Below is a small trained network, with its code and all its weights. Each question gives an input and a target symbol and asks what happens when units are switched off, that is, made to give their printed mean instead of their output.

import numpy as np


def w(rows, s, z=0):
    codes = np.array(rows[::2]) - 128.0
    scale = np.full(codes.shape[1], s)
    scale[-1] = z or s
    return codes * scale


def norm(h):
    return h / np.sqrt((h * h).mean(-1, keepdims=True) + 1e-5)


def f(y):
    return y / 2 * (1 + np.tanh(0.7978845608 * (y + 0.044715 * y**3)))


def softmax(a):
    e = np.exp(a - a.max(-1, keepdims=True))
    return e / e.sum(-1, keepdims=True)


def log_softmax(a):
    a = a - a.max(-1, keepdims=True)
    return a - np.log(np.exp(a).sum(-1, keepdims=True))


def net(x, mask):
    ids = ['αβγδηλπστφψω'.index(c) for c in x.split()]
    T = len(ids)
    res = E[ids] + P[:T]
    u = 0
    for l in range(3):
        q, k, v = (norm(res) @ M[l].T for M in (Q, K, V))
        z = softmax(np.where(np.tri(T) > 0, q @ k.T / 2**0.5, -1e9)) @ v
        res = res + np.where(mask[u], z, O[l][:, -1]) @ O[l][:, :-1]
        u += 1
        y = f(norm(res) @ A[l][:, :-1].T + A[l][:, -1])
        res = res + np.where(mask[u : u + 8], y, B[l][:, -1]) @ B[l][:, :-1]
        u += 8
    return log_softmax(norm(res)[-1] @ U[:, :-1].T + U[:, -1])


Q, K, V, O, A, B = {}, {}, {}, {}, {}, {}
E = w([
[109,217,3,122,251,80],'α',
[81,168,140,73,84,78],'β',
[97,119,149,83,94,123],'γ',
[128,123,108,135,159,64],'δ',
[121,167,106,67,65,74],'η',
[216,135,68,108,87,98],'λ',
[162,129,123,109,125,89],'π',
[136,83,150,152,196,116],'σ',
[251,152,133,116,132,227],'τ',
[83,101,154,121,149,105],'φ',
[171,68,194,85,58,83],'ψ',
[56,130,135,129,148,85],'ω',
],0.00063)
P = w([
[58,143,147,248,84,160],'0',
[195,175,127,26,195,9],'1',
[30,19,15,99,116,238],'2',
[82,148,130,206,201,140],'3',
[198,163,136,29,204,15],'4',
[39,15,12,87,130,230],'5',
[100,141,121,194,212,138],'6',
[198,159,142,29,208,24],'7',
[56,9,13,81,136,233],'8',
[116,145,105,198,222,147],'9',
[193,152,154,23,208,38],'10',
[61,2,16,74,131,229],'11',
[127,145,100,199,227,148],'12',
[186,164,167,11,198,36],'13',
],0.00045)
Q[0] = w([
[43,93,86,246,64,252],'L0H1',
[230,181,189,28,190,4],'L0H1',
],0.0039)
K[0] = w([
[17,254,65,209,171,89],'L0H1',
[252,6,196,62,110,169],'L0H1',
],0.0036)
V[0] = w([
[160,34,107,145,142,2],'L0H1',
[80,247,34,136,222,165],'L0H1',
],0.0008)
O[0] = w([
[182,16,190,169,203,99,254],'L0H1',
[125,253,84,254,187,215,154],'L0H1',
],0.0008,0.00038)
A[0] = w([
[181,127,61,142,79,164,74],'L0N1',
[137,202,158,118,117,91,184],'L0N2',
[70,152,107,174,130,253,78],'L0N3',
[89,119,212,149,137,124,85],'L0N4',
[103,168,65,65,84,125,147],'L0N5',
[101,109,121,204,162,125,69],'L0N6',
[90,195,203,173,49,165,9],'L0N7',
[149,118,144,93,85,213,158],'L0N8',
],0.0027,0.0012)
B[0] = w([
[6,103,193,63,155,104,84],'L0N1',
[172,102,104,173,166,139,181],'L0N2',
[184,55,105,101,108,88,125],'L0N3',
[182,154,81,55,173,82,96],'L0N4',
[170,70,174,172,199,112,182],'L0N5',
[81,149,187,88,122,58,128],'L0N6',
[106,133,154,76,154,208,2],'L0N7',
[99,132,58,151,181,68,106],'L0N8',
],0.0017,0.00089)
Q[1] = w([
[244,250,202,196,165,40],'L1H1',
[246,252,218,202,135,64],'L1H1',
],0.0041)
K[1] = w([
[247,78,36,152,237,16],'L1H1',
[254,96,34,183,243,11],'L1H1',
],0.0038)
V[1] = w([
[141,60,96,167,165,96],'L1H1',
[136,83,111,252,103,237],'L1H1',
],0.0019)
O[1] = w([
[41,19,158,175,74,247,226],'L1H1',
[141,94,16,255,71,7,2],'L1H1',
],0.0009,0.00093)
A[1] = w([
[129,87,92,75,128,118,154],'L1N1',
[122,88,151,114,88,186,55],'L1N2',
[150,230,216,142,80,157,191],'L1N3',
[154,139,168,83,88,102,92],'L1N4',
[65,126,149,97,141,112,150],'L1N5',
[69,95,128,188,120,205,191],'L1N6',
[3,227,157,165,126,99,9],'L1N7',
[97,171,72,126,141,122,205],'L1N8',
],0.0035,0.0013)
B[1] = w([
[179,226,170,120,123,76,233],'L1N1',
[95,170,28,96,147,92,73],'L1N2',
[118,160,111,239,35,86,254],'L1N3',
[136,7,141,106,170,62,119],'L1N4',
[207,114,160,56,169,170,173],'L1N5',
[47,86,125,112,91,137,219],'L1N6',
[66,127,159,66,186,176,74],'L1N7',
[152,108,139,103,76,113,152],'L1N8',
],0.0018,0.00073)
Q[2] = w([
[247,251,230,242,207,34],'L2H1',
[247,252,251,249,205,92],'L2H1',
],0.0041)
K[2] = w([
[215,125,7,137,170,247],'L2H1',
[195,149,11,164,200,252],'L2H1',
],0.0041)
V[2] = w([
[158,138,4,152,206,189],'L2H1',
[224,78,135,110,16,234],'L2H1',
],0.0011)
O[2] = w([
[190,168,137,111,104,127,3],'L2H1',
[96,116,161,158,6,189,145],'L2H1',
],0.0025,0.00032)
A[2] = w([
[125,109,59,157,96,135,43],'L2N1',
[157,109,49,64,87,97,78],'L2N2',
[61,57,115,154,88,178,119],'L2N3',
[189,160,117,138,110,77,112],'L2N4',
[141,171,142,59,137,167,98],'L2N5',
[149,252,153,131,39,158,1],'L2N6',
[129,182,137,146,112,125,17],'L2N7',
[162,65,87,65,157,165,139],'L2N8',
],0.0038,0.00086)
B[2] = w([
[142,31,176,87,99,89,133],'L2N1',
[135,191,139,200,219,168,171],'L2N2',
[192,194,77,109,150,126,238],'L2N3',
[51,140,69,67,121,146,254],'L2N4',
[165,75,31,163,113,16,92],'L2N5',
[154,172,196,81,153,179,119],'L2N6',
[69,163,74,117,165,4,88],'L2N7',
[88,153,215,108,48,101,179],'L2N8',
],0.0019,0.001)
U = w([
[12,101,4,249,252,94,115],'α',
[252,254,252,6,8,248,205],'β',
[250,249,4,6,252,4,172],'γ',
[4,203,250,246,251,220,37],'δ',
[243,6,10,243,5,158,81],'η',
[7,19,13,5,8,251,118],'λ',
[4,245,251,248,4,10,135],'π',
[241,9,250,253,251,251,67],'σ',
[250,32,8,35,9,252,80],'τ',
[250,9,250,7,41,4,253],'φ',
[69,4,8,249,5,9,89],'ψ',
[6,14,248,5,197,222,121],'ω',
],0.0041,0.0032)

Each question gives the input, a string of symbols that net reads in full, and the target symbol t.
The units are the heads (2 rows each of Q, K, V and O) and the neurons (one row each of A and B). Each row of codes is followed by its name. A weight is (code - 128) times the scale printed after its matrix; where a second scale follows, it is the last column's (O, A, B and U).
mask holds one flag per unit, layer by layer, with each layer's heads first. A switched-off unit (its flag False) gives its mean, the last column of its rows in O or B, instead of its output. The means were averaged over made-up inputs and are rounded, as every weight is.
A unit's drop is (log p(t) with every unit on - log p(t) with that unit switched off) / (log p(t) with every unit on - log p(t) with every unit switched off).
The circuit of an input: a set's keep is (log p(t) with only the set's units on - log p(t) with every unit switched off) / (log p(t) with every unit on - log p(t) with every unit switched off). Starting from the 12 units with the biggest drops (on a tie, the unit counted first), units are removed one at a time, each time the one whose removal leaves the highest keep (on an exact tie, the one counted first), for as long as the keep stays at least 0.8.
circuit, biggest first: the units of the circuit, biggest drop first
most important unit: the unit with the biggest drop
top k neurons: the k neurons with the biggest drops, biggest first
k most important neurons of layer l: the k neurons of layer l with the biggest drops, biggest first
input σ σ η π σ, target σ: top 3 neurons -> [L1N2 L2N3 L1N1]
input τ η φ λ ω, target β: circuit, biggest first -> [L2N6 L2H1]
input φ λ ω τ λ β δ δ α ψ, target ψ: top 3 neurons -> [L1N4 L0N3 L0N5]
input σ β λ φ λ ψ β η τ φ λ δ λ σ, target β: top 3 neurons -> [L0N3 L0N5 L1N7]
input φ β λ λ α δ γ γ α σ δ γ, target φ: most important unit -> L0N4
input π λ β φ σ φ λ π π τ φ, target β: top 3 neurons -> [L0N3 L2N6 L0N1]
input φ β η η β, target π: circuit, biggest first -> [L0N3 L1N3]
input λ τ ψ π δ ψ β δ, target φ: 2 most important neurons of layer 2 -> [L2N3 L2N2]
input γ τ φ π φ σ π π λ λ ω, target β: circuit, biggest first -> [L2H1 L2N6]
input α δ ψ ω σ λ α γ σ η σ δ φ β, target γ: circuit, biggest first -> [L2H1 L0N1 L0N2]
input β η σ α γ α α ψ φ ω π π, target α: 4 most important neurons of layer 2 -> [L2N2 L2N3 L2N4 L2N6]
input λ π β δ τ π ψ η λ, target σ: circuit, biggest first -> [L2N2 L0N1 L2N4]
input η π α α τ π β, target β: 3 most important neurons of layer 1 -> [L1N4 L1N1 L1N3]
input π π π φ ψ β β ω π, target γ: most important unit -> L1N1
input σ τ ψ β ψ τ δ ψ π γ, target γ: circuit, biggest first -> [L0N4 L2N5 L1N3]
input τ ω ψ τ η γ, target η: 3 most important neurons of layer 2 -> [L2N3 L2N2 L2N4]
input τ α λ α δ δ ψ ω β π, target π: circuit, biggest first -> [L1N3 L0N8 L0N6]
input σ σ β σ σ, target σ: top 4 neurons -> [L2N3 L1N2 L1N1 L2N8]
input ω δ ω, target π: top 3 neurons -> [L0N7 L2N8 L0N6]
input δ η η δ α β τ τ ψ τ α τ π φ, target β: circuit, biggest first -> [L2H1]
input τ ω γ η σ φ, target η: 2 most important neurons of layer 0 -> [L0N3 L0N7]
input α σ σ δ δ φ ω β β, target τ: top 2 neurons -> [L0N4 L1N6]
input β β π λ τ β σ π τ τ π π, target α: 2 most important neurons of layer 1 -> [L1N3 L1N1]
input λ α τ, target σ: 2 most important neurons of layer 2 -> [L2N2 L2N4]
